Below is a small trained network, with its code and all its weights. Each question gives an input and a class and asks what happens when units are switched off, that is, made to give their printed mean instead of their output.

import numpy as np


def w(rows, s, z=0):
    codes = np.array(rows[::2]) - 128.0
    scale = np.full(codes.shape[1], s)
    scale[-1] = z or s
    return codes * scale


def f(y):
    return y / 2 * (1 + np.tanh(0.7978845608 * (y + 0.044715 * y**3)))


def log_softmax(a):
    a = a - a.max(-1, keepdims=True)
    return a - np.log(np.exp(a).sum(-1, keepdims=True))


def net(x, mask):
    res = np.array(x, float).reshape(1, 5) / 4 @ E
    y = f(res @ A[0][:, :-1].T + A[0][:, -1])
    res = res + np.where(mask, y, B[0][:, -1]) @ B[0][:, :-1]
    return log_softmax(res[-1] @ U[:, :-1].T + U[:, -1])


A, B = {}, {}
E = w([
[189,121,220,91,49,86,113,111,102,86,100],'x0',
[185,1,157,134,151,195,198,100,113,142,147],'x1',
[95,118,121,186,113,86,204,200,79,54,182],'x2',
[148,167,185,184,141,146,98,74,178,68,204],'x3',
[201,61,76,175,115,58,59,145,153,149,151],'x4',
],0.008)
A[0] = w([
[138,146,180,154,147,135,105,18,196,21,188,64],'n0',
[194,37,109,171,101,195,144,122,104,148,168,145],'n1',
[82,201,193,58,150,195,170,106,115,129,109,138],'n2',
[147,129,140,114,142,146,79,97,179,148,119,116],'n3',
[134,185,193,202,117,197,91,65,191,40,228,165],'n4',
[184,132,221,60,15,113,138,99,85,46,95,155],'n5',
[202,89,222,45,35,62,118,141,82,84,76,71],'n6',
[175,65,88,169,117,54,52,146,216,167,143,136],'n7',
[112,200,116,117,122,106,57,215,150,114,111,167],'n8',
[87,75,84,106,107,101,176,164,66,178,48,71],'n9',
[169,51,167,146,165,192,189,145,103,162,149,135],'n10',
[84,78,88,55,104,105,125,152,56,171,51,52],'n11',
[64,102,114,187,99,71,198,202,58,54,169,7],'n12',
[188,74,162,135,166,157,181,92,110,179,128,4],'n13',
[101,218,98,136,91,69,99,137,126,138,109,104],'n14',
[170,172,131,81,145,202,48,74,186,230,76,85],'n15',
[64,130,32,187,223,155,185,145,184,150,152,47],'n16',
[60,176,118,121,151,202,180,91,99,114,101,118],'n17',
[170,53,90,151,135,47,57,165,179,132,160,189],'n18',
[87,184,103,158,90,32,51,155,181,163,119,180],'n19',
[82,207,143,131,136,69,75,177,158,146,106,113],'n20',
[90,129,34,134,220,204,153,195,210,157,172,103],'n21',
[67,97,42,153,235,173,144,166,151,173,146,69],'n22',
[186,65,144,117,159,174,199,121,98,169,176,152],'n23',
[103,148,167,92,71,69,111,140,138,100,93,148],'n24',
[96,151,132,185,141,65,166,212,98,38,160,154],'n25',
[88,206,110,116,117,75,69,172,134,115,103,116],'n26',
[100,156,152,210,193,182,95,80,220,82,222,71],'n27',
[115,106,116,223,95,73,165,197,54,76,170,98],'n28',
[118,115,72,84,153,132,159,208,13,179,33,69],'n29',
[96,94,76,45,93,110,159,177,76,175,55,66],'n30',
[55,171,199,65,149,189,168,110,118,93,115,133],'n31',
[162,124,219,110,11,133,122,141,97,102,75,98],'n32',
[110,85,85,50,117,65,155,184,82,184,66,64],'n33',
[82,215,107,114,102,82,77,155,115,113,126,122],'n34',
[80,167,152,72,114,183,174,146,120,92,150,84],'n35',
[57,172,201,101,148,186,187,101,80,112,84,207],'n36',
[166,25,192,110,125,156,163,111,116,105,111,131],'n37',
[92,140,116,189,86,85,174,233,73,62,214,63],'n38',
[189,68,121,206,100,28,59,155,144,157,130,173],'n39',
[56,125,48,148,253,176,133,128,172,175,155,72],'n40',
[76,205,105,106,107,42,91,127,145,132,123,118],'n41',
[142,144,118,67,142,158,39,58,216,201,60,55],'n42',
[91,200,175,56,126,181,211,130,141,101,113,109],'n43',
],0.0055,0.0011)
B[0] = w([
[127,91,145,196,126,74,33,144,117,169,102,195],'n0',
[193,126,123,99,153,177,164,107,162,85,51,208],'n1',
[142,77,26,102,156,79,177,79,127,147,128,191],'n2',
[97,81,137,114,102,103,125,110,115,179,136,153],'n3',
[119,54,127,222,141,76,23,128,110,170,75,219],'n4',
[136,192,131,91,107,91,112,191,235,144,147,246],'n5',
[121,235,148,77,112,102,122,209,237,150,169,253],'n6',
[134,111,38,77,163,81,212,73,145,149,105,221],'n7',
[171,97,124,125,144,215,148,124,129,96,75,197],'n8',
[131,95,148,194,110,114,57,163,131,148,62,201],'n9',
[220,134,158,148,144,224,105,146,135,59,44,203],'n10',
[138,89,161,206,121,89,80,138,127,158,116,197],'n11',
[79,88,214,79,39,151,176,50,67,191,161,230],'n12',
[153,155,152,134,105,204,152,126,135,79,96,178],'n13',
[181,121,160,150,154,226,123,137,134,89,81,194],'n14',
[68,72,199,95,26,145,177,57,40,213,197,216],'n15',
[122,203,160,76,86,107,118,170,207,144,132,197],'n16',
[131,144,85,100,167,83,150,126,173,145,112,169],'n17',
[136,116,1,76,178,75,206,70,171,116,97,223],'n18',
[178,101,104,98,159,187,130,96,134,105,84,222],'n19',
[197,96,173,117,151,219,138,133,133,78,67,195],'n20',
[137,197,152,54,103,118,101,164,229,149,164,199],'n21',
[133,199,155,122,112,116,120,172,194,134,115,197],'n22',
[207,116,165,134,166,216,129,152,148,63,72,201],'n23',
[151,158,133,104,156,152,123,157,176,137,109,181],'n24',
[134,87,148,117,80,161,141,93,118,161,116,223],'n25',
[180,109,156,140,152,222,129,120,133,85,79,203],'n26',
[116,137,149,204,133,95,39,138,172,171,90,196],'n27',
[94,77,153,59,42,141,182,63,108,197,141,230],'n28',
[135,109,144,218,140,100,63,132,138,175,94,217],'n29',
[130,70,153,235,144,91,57,140,110,152,79,206],'n30',
[151,60,39,101,176,44,177,64,152,133,81,187],'n31',
[121,212,131,78,145,97,127,180,215,148,155,211],'n32',
[118,107,148,249,143,75,51,139,120,148,114,208],'n33',
[191,114,147,129,150,223,124,106,146,83,68,202],'n34',
[137,102,85,119,137,102,143,85,145,155,118,159],'n35',
[149,87,43,123,174,81,128,80,143,150,92,197],'n36',
[172,167,147,129,150,193,115,146,197,96,94,207],'n37',
[116,89,179,91,50,151,150,75,99,194,155,237],'n38',
[155,134,39,56,191,70,184,91,168,145,122,236],'n39',
[114,226,166,73,94,115,120,184,220,156,156,197],'n40',
[172,114,156,128,160,209,144,128,142,82,73,202],'n41',
[41,56,232,51,17,168,205,67,60,198,201,214],'n42',
[146,103,32,107,169,75,172,65,160,128,82,185],'n43',
],0.0051,0.006)
U = w([
[94,76,189,86,36,155,178,67,82,182,153,108],'0',
[191,120,139,134,181,254,131,143,135,59,80,143],'1',
[144,99,4,98,199,34,181,85,137,134,112,130],'2',
[128,238,152,83,106,88,107,214,187,147,146,111],'3',
[125,82,148,245,139,63,25,144,116,157,105,154],'4',
[120,104,107,120,148,126,128,147,98,117,162,253],'5',
[98,133,117,133,145,107,119,169,62,81,157,61],'6',
[119,161,142,147,160,118,128,149,63,95,159,68],'7',
],0.0088,0.0041)

Each question gives the input, the list of numbers given to net, and the class t.
The units are the neurons (one row each of A and B). Each row of codes is followed by its name. A weight is (code - 128) times the scale printed after its matrix; where a second scale follows, it is the last column's (A, B and U).
mask holds one flag per neuron, in row order. A switched-off neuron (its flag False) gives its mean, the last column of its row in B, instead of its output. The means were averaged over made-up inputs and are rounded, as every weight is.
A unit's drop is (log p(t) with every unit on - log p(t) with that unit switched off) / (log p(t) with every unit on - log p(t) with every unit switched off).
The circuit of an input: a set's keep is (log p(t) with only the set's units on - log p(t) with every unit switched off) / (log p(t) with every unit on - log p(t) with every unit switched off). Starting from the 12 units with the biggest drops (on a tie, the unit counted first), units are removed one at a time, each time the one whose removal leaves the highest keep (on an exact tie, the one counted first), for as long as the keep stays at least 0.8.
units of the circuit, in order: the units of the circuit, biggest drop first
unit that matters most: the unit with the biggest drop
top k neurons: the k neurons with the biggest drops, biggest first
drop of u: that unit's drop, to one decimal
input [1,0,-3,-7,5], class 4: units of the circuit, in order : (n33; n30)
input [-3,-2,5,7,2], class 4: unit that matters most : n4
input [-3,-1,-8,-7,-6], class 0: top 2 neurons : (n42; n15)
input [-5,0,4,5,0], class 3: units of the circuit, in order : (n16; n21)
input [-5,-5,2,0,-5], class 1: top 2 neurons : (n34; n20)
input [-4,-8,5,8,-7], class 1: top 2 neurons : (n34; n20)
input [7,-6,-8,-4,-6], class 0: top 2 neurons : (n42; n15)
input [-5,-1,6,-5,3], class 0: units of the circuit, in order : (n12; n38)
input [-6,2,-6,-3,-2], class 0: top 2 neurons : (n15; n42)
input [-1,-5,6,8,-8], class 2: top 4 neurons : (n31; n43; n2; n36)
input [-4,-8,8,6,4], class 0: top 3 neurons : (n38; n12; n28)
input [-8,-6,-4,-8,0], class 3: top 4 neurons : (n40; n21; n16; n22)
input [-5,-3,-5,7,0], class 4: top 2 neurons : (n4; n27)
input [8,-3,-2,-4,8], class 2: units of the circuit, in order : (n39)
input [6,8,-4,-1,8], class 1: top 3 neurons : (n37; n10; n23)
input [7,0,7,-8,1], class 4: top 2 neurons : (n33; n30)
input [-6,3,3,5,8], class 2: top 2 neurons : (n18; n7)
input [2,6,1,-6,4], class 1: top 4 neurons : (n1; n23; n10; n37)
input [-4,2,-4,7,4], class 4: drop of n4 : 0.2
input [8,8,-7,-8,6], class 1: units of the circuit, in order : (n37)
input [-8,6,1,3,-1], class 3: drop of n21 : 0.1
input [5,2,-4,8,8], class 2: drop of n7 : 0.4
